Below are the code and all the weights of a small trained network. Each question names an input and a target symbol and asks about switching units off, where a switched-off unit gives its printed mean instead of its output.

import numpy as np


def w(rows, s, z=0):
    codes = np.array(rows[::2]) - 128.0
    scale = np.full(codes.shape[1], s)
    scale[-1] = z or s
    return codes * scale


def f(y):
    return y / 2 * (1 + np.tanh(0.7978845608 * (y + 0.044715 * y**3)))


def softmax(a):
    e = np.exp(a - a.max(-1, keepdims=True))
    return e / e.sum(-1, keepdims=True)


def log_softmax(a):
    a = a - a.max(-1, keepdims=True)
    return a - np.log(np.exp(a).sum(-1, keepdims=True))


def net(x, mask):
    ids = ['δεθλπτφψω'.index(c) for c in x.split()]
    T = len(ids)
    res = E[ids] + P[:T]
    u = 0
    for l in range(2):
        r = res
        for j in range(3):
            rows = slice(2 * j, 2 * j + 2)
            q, k, v = (r @ M[l][rows].T for M in (Q, K, V))
            z = softmax(np.where(np.tri(T) > 0, q @ k.T / 2**0.5, -1e9)) @ v
            o = O[l][rows]
            res = res + np.where(mask[u + j], z, o[:, -1]) @ o[:, :-1]
        u += 3
        y = f(res @ A[l][:, :-1].T + A[l][:, -1])
        res = res + np.where(mask[u : u + 12], y, B[l][:, -1]) @ B[l][:, :-1]
        u += 12
    return log_softmax(res[-1] @ U[:, :-1].T + U[:, -1])


Q, K, V, O, A, B = {}, {}, {}, {}, {}, {}
E = w([
[92,133,103,124,116,80,88,207],'δ',
[111,108,103,141,132,52,140,185],'ε',
[138,147,153,163,47,116,98,90],'θ',
[121,74,136,168,129,37,184,126],'λ',
[58,152,114,33,75,134,35,113],'π',
[107,64,130,117,65,144,166,140],'τ',
[151,172,119,95,139,68,105,49],'φ',
[120,150,115,8,129,113,132,163],'ψ',
[122,133,32,159,89,189,54,151],'ω',
],0.018)
P = w([
[5,195,67,173,119,98,188,65],'0',
[39,142,93,168,97,111,198,85],'1',
[61,129,125,168,105,128,188,94],'2',
[85,134,133,154,103,107,157,117],'3',
[108,128,141,141,102,112,149,133],'4',
[130,123,135,137,107,108,137,145],'5',
[152,118,137,127,111,107,127,158],'6',
[169,117,131,106,107,106,120,169],'7',
[190,103,127,92,111,112,125,172],'8',
[216,112,127,76,112,115,116,193],'9',
[226,100,101,71,123,103,107,188],'10',
[254,104,97,61,121,93,94,203],'11',
],0.012)
Q[0] = w([
[104,154,174,156,94,146,127,153],'0.h0',
[156,122,89,116,73,69,100,140],'0.h0',
[111,81,117,125,157,97,115,116],'0.h1',
[156,118,75,121,94,85,121,105],'0.h1',
[117,93,127,113,4,65,128,139],'0.h2',
[144,141,108,129,151,225,154,106],'0.h2',
],0.014)
K[0] = w([
[115,125,122,112,99,157,133,123],'0.h0',
[177,101,163,98,144,146,88,128],'0.h0',
[130,129,145,123,112,146,131,135],'0.h1',
[163,129,138,113,115,130,113,165],'0.h1',
[253,98,118,86,180,144,92,135],'0.h2',
[45,129,131,165,169,126,101,123],'0.h2',
],0.017)
V[0] = w([
[37,161,91,59,92,200,135,102],'0.h0',
[97,200,230,131,86,107,37,5],'0.h0',
[147,219,170,165,236,61,140,193],'0.h1',
[184,115,212,44,73,145,110,221],'0.h1',
[98,143,209,69,105,160,147,245],'0.h2',
[3,35,128,241,15,177,147,172],'0.h2',
],0.0054)
O[0] = w([
[124,118,17,146,158,123,182,107,241],'0.h0',
[143,201,117,101,116,120,149,166,255],'0.h0',
[101,141,170,201,188,100,64,125,32],'0.h1',
[61,103,204,122,2,159,112,184,98],'0.h1',
[49,136,148,84,48,74,117,106,144],'0.h2',
[190,31,87,62,118,112,49,84,186],'0.h2',
],0.0081,0.0037)
A[0] = w([
[172,98,72,174,96,161,169,207,153],'0.n0',
[125,163,133,158,119,190,40,116,2],'0.n1',
[107,151,173,165,88,146,148,25,152],'0.n2',
[204,107,115,87,105,52,102,130,164],'0.n3',
[115,61,88,207,84,99,189,153,98],'0.n4',
[56,168,142,189,134,140,152,146,184],'0.n5',
[158,173,126,79,162,148,148,142,105],'0.n6',
[113,196,148,154,200,190,169,162,15],'0.n7',
[93,136,65,90,119,254,86,138,82],'0.n8',
[140,114,144,51,209,135,121,177,145],'0.n9',
[118,146,157,137,127,74,80,120,59],'0.n10',
[169,162,156,124,75,181,125,53,79],'0.n11',
],0.0099,0.0033)
B[0] = w([
[163,207,151,130,156,134,82,102,192],'0.n0',
[139,154,142,61,158,121,104,99,124],'0.n1',
[82,146,97,61,116,164,194,158,147],'0.n2',
[151,128,116,135,121,145,171,192,254],'0.n3',
[124,194,142,55,152,107,98,140,196],'0.n4',
[131,107,128,55,123,215,153,80,150],'0.n5',
[161,122,175,165,155,140,71,145,137],'0.n6',
[131,57,113,97,80,130,92,154,135],'0.n7',
[196,143,199,164,169,47,95,147,173],'0.n8',
[170,149,106,191,122,116,170,61,135],'0.n9',
[122,47,98,124,140,112,129,170,134],'0.n10',
[95,66,60,159,171,103,174,254,158],'0.n11',
],0.0074,0.0096)
Q[1] = w([
[197,214,32,33,86,68,131,204],'1.h0',
[116,124,104,92,198,161,57,19],'1.h0',
[118,138,148,37,169,82,103,114],'1.h1',
[123,113,95,147,121,196,132,53],'1.h1',
[129,123,139,112,198,169,148,2],'1.h2',
[135,111,45,62,97,43,129,106],'1.h2',
],0.0091)
K[1] = w([
[175,158,252,157,79,109,51,144],'1.h0',
[131,145,20,180,188,124,168,69],'1.h0',
[142,126,83,144,120,133,160,137],'1.h1',
[117,124,65,104,200,94,149,116],'1.h1',
[77,127,14,177,149,160,104,57],'1.h2',
[148,126,173,94,175,121,163,122],'1.h2',
],0.011)
V[1] = w([
[189,150,102,178,154,223,63,166],'1.h0',
[83,159,104,120,130,102,32,50],'1.h0',
[219,130,165,100,76,189,228,33],'1.h1',
[135,162,100,255,51,143,206,167],'1.h1',
[108,133,44,140,61,204,57,191],'1.h2',
[100,129,140,145,109,60,94,172],'1.h2',
],0.0076)
O[1] = w([
[139,120,160,192,122,70,205,123,113],'1.h0',
[157,149,162,68,140,106,171,117,163],'1.h0',
[86,161,91,189,57,113,108,186,50],'1.h1',
[130,109,1,198,195,144,195,77,228],'1.h1',
[117,131,141,120,50,111,46,14,120],'1.h2',
[152,99,82,92,169,128,164,101,253],'1.h2',
],0.011,0.0031)
A[1] = w([
[118,160,152,67,151,68,103,132,109],'1.n0',
[122,118,151,183,192,183,122,174,188],'1.n1',
[128,109,149,129,119,155,129,43,108],'1.n2',
[93,181,124,136,140,99,117,67,64],'1.n3',
[160,183,126,174,115,186,153,123,170],'1.n4',
[73,141,105,146,155,148,116,76,30],'1.n5',
[5,185,191,144,130,161,186,103,12],'1.n6',
[114,106,138,137,149,116,140,254,137],'1.n7',
[77,112,118,196,179,188,132,71,2],'1.n8',
[196,103,142,171,144,101,84,127,83],'1.n9',
[157,129,127,89,141,179,157,81,185],'1.n10',
[125,46,166,137,116,202,162,109,45],'1.n11',
],0.0099,0.0068)
B[1] = w([
[126,106,150,140,101,187,150,157,242],'1.n0',
[164,148,160,161,75,155,133,109,165],'1.n1',
[121,150,143,116,90,113,76,71,126],'1.n2',
[111,157,158,89,161,152,207,52,131],'1.n3',
[119,103,163,107,126,81,44,155,185],'1.n4',
[139,89,116,74,133,142,186,127,124],'1.n5',
[195,79,107,114,167,106,143,118,143],'1.n6',
[166,144,139,123,74,203,118,54,254],'1.n7',
[174,174,168,107,128,123,173,197,128],'1.n8',
[40,93,103,83,95,163,255,130,152],'1.n9',
[111,143,124,156,188,95,97,134,211],'1.n10',
[200,213,78,106,174,136,131,134,119],'1.n11',
],0.0079,0.0076)
U = w([
[147,23,159,159,134,104,117,49,181],'δ',
[150,3,130,176,173,81,132,199,80],'ε',
[144,69,44,189,115,64,146,90,133],'θ',
[200,69,128,189,133,187,159,121,32],'λ',
[222,179,96,101,126,56,143,119,150],'π',
[176,36,113,150,58,76,116,166,221],'τ',
[148,177,189,253,154,82,83,125,197],'φ',
[8,131,131,151,103,138,214,131,119],'ψ',
[168,81,156,155,79,32,207,99,2],'ω',
],0.0055,0.0056)

Each question gives the input, a string of symbols that net reads in full, and the target symbol t.
The units are the heads (2 rows each of Q, K, V and O) and the neurons (one row each of A and B). Each row of codes is followed by its name. A weight is (code - 128) times the scale printed after its matrix; where a second scale follows, it is the last column's (O, A, B and U).
mask holds one flag per unit, layer by layer, with each layer's heads first. A switched-off unit (its flag False) gives its mean, the last column of its rows in O or B, instead of its output. The means were averaged over made-up inputs and are rounded, as every weight is.
A unit's drop is (log p(t) with every unit on - log p(t) with that unit switched off) / (log p(t) with every unit on - log p(t) with every unit switched off).
The circuit of an input: a set's keep is (log p(t) with only the set's units on - log p(t) with every unit switched off) / (log p(t) with every unit on - log p(t) with every unit switched off). Starting from the 12 units with the biggest drops (on a tie, the unit counted first), units are removed one at a time, each time the one whose removal leaves the highest keep (on an exact tie, the one counted first), for as long as the keep stays at least 0.8.
units of the circuit, in order: the units of the circuit, biggest drop first
most important unit: the unit with the biggest drop
top k neurons: the k neurons with the biggest drops, biggest first
top k neurons in layer l: the k neurons of layer l with the biggest drops, biggest first
heads that matter: for each layer, one digit per head in row order, 1 if its drop is at least 0.15 and else 0, layers parted by /
input θ τ π π ψ ψ φ, target ψ: units of the circuit, in order -> (0.h2; 0.h1; 0.n2)
input π θ θ τ δ δ θ ψ δ, target ψ: most important unit -> 0.h2
input θ τ φ ε, target φ: heads that matter -> 011 / 001
input λ τ ω π λ π δ θ τ ω τ φ, target ω: heads that matter -> 000 / 100
input δ ω ω ψ δ, target ω: top 2 neurons in layer 0 -> (0.n8; 0.n5)
input θ θ ε θ θ δ δ, target θ: units of the circuit, in order -> (1.h1; 1.h2)
input δ π ψ δ, target ψ: units of the circuit, in order -> (0.h2; 0.n8)
input θ ω τ ε, target ω: units of the circuit, in order -> (0.n8; 1.h0; 0.h2; 0.n0)
input π ε δ, target π: units of the circuit, in order -> (1.h0; 0.n8; 0.n3)
input θ θ τ, target θ: heads that matter -> 101 / 010
input φ ψ ε ε θ ω ψ, target ω: units of the circuit, in order -> (0.n8; 1.h0; 0.n0; 0.h2)
input θ λ θ, target λ: heads that matter -> 011 / 001
input π ω τ, target ω: top 3 neurons in layer 0 -> (0.n0; 0.n8; 0.n2)
input δ π δ θ ε ψ τ λ, target ψ: most important unit -> 0.h2
input π δ φ π ε ω ε δ ψ θ π, target ψ: heads that matter -> 011 / 000
input φ θ τ λ λ π δ δ τ θ ψ π, target ψ: heads that matter -> 001 / 000
input λ θ θ θ δ ψ λ θ λ δ, target λ: units of the circuit, in order -> (1.h2; 1.n7; 0.n4)
input ε τ θ λ, target π: top 2 neurons in layer 1 -> (1.n0; 1.n7)
input θ ω ψ ψ θ τ δ δ ω, target ω: units of the circuit, in order -> (1.h0; 0.n8; 1.n9; 0.n0)
input θ ω θ φ τ θ λ λ φ, target φ: units of the circuit, in order -> (0.h2; 1.h0)
input ε θ π θ τ λ ω θ, target ω: units of the circuit, in order -> (0.n8; 1.h0; 0.n0)
input δ ε θ θ ψ π ε φ δ τ, target φ: top neuron -> (0.n0)
input λ λ ψ, target λ: heads that matter -> 010 / 001
input δ δ π π θ, target π: heads that matter -> 100 / 100
input π δ π π π ψ δ ω φ ψ, target ω: top 4 neurons -> (0.n8; 0.n0; 0.n9; 0.n5)
input θ δ ω θ ψ δ π φ λ θ, target φ: heads that matter -> 101 / 000
input ω θ δ δ λ π ω λ, target ω: top neuron -> (0.n8)
input ψ δ θ, target ψ: heads that matter -> 000 / 100
input θ δ ψ ω λ θ φ θ π δ ω π, target ω: heads that matter -> 000 / 100
input θ δ δ δ, target δ: heads that matter -> 001 / 011
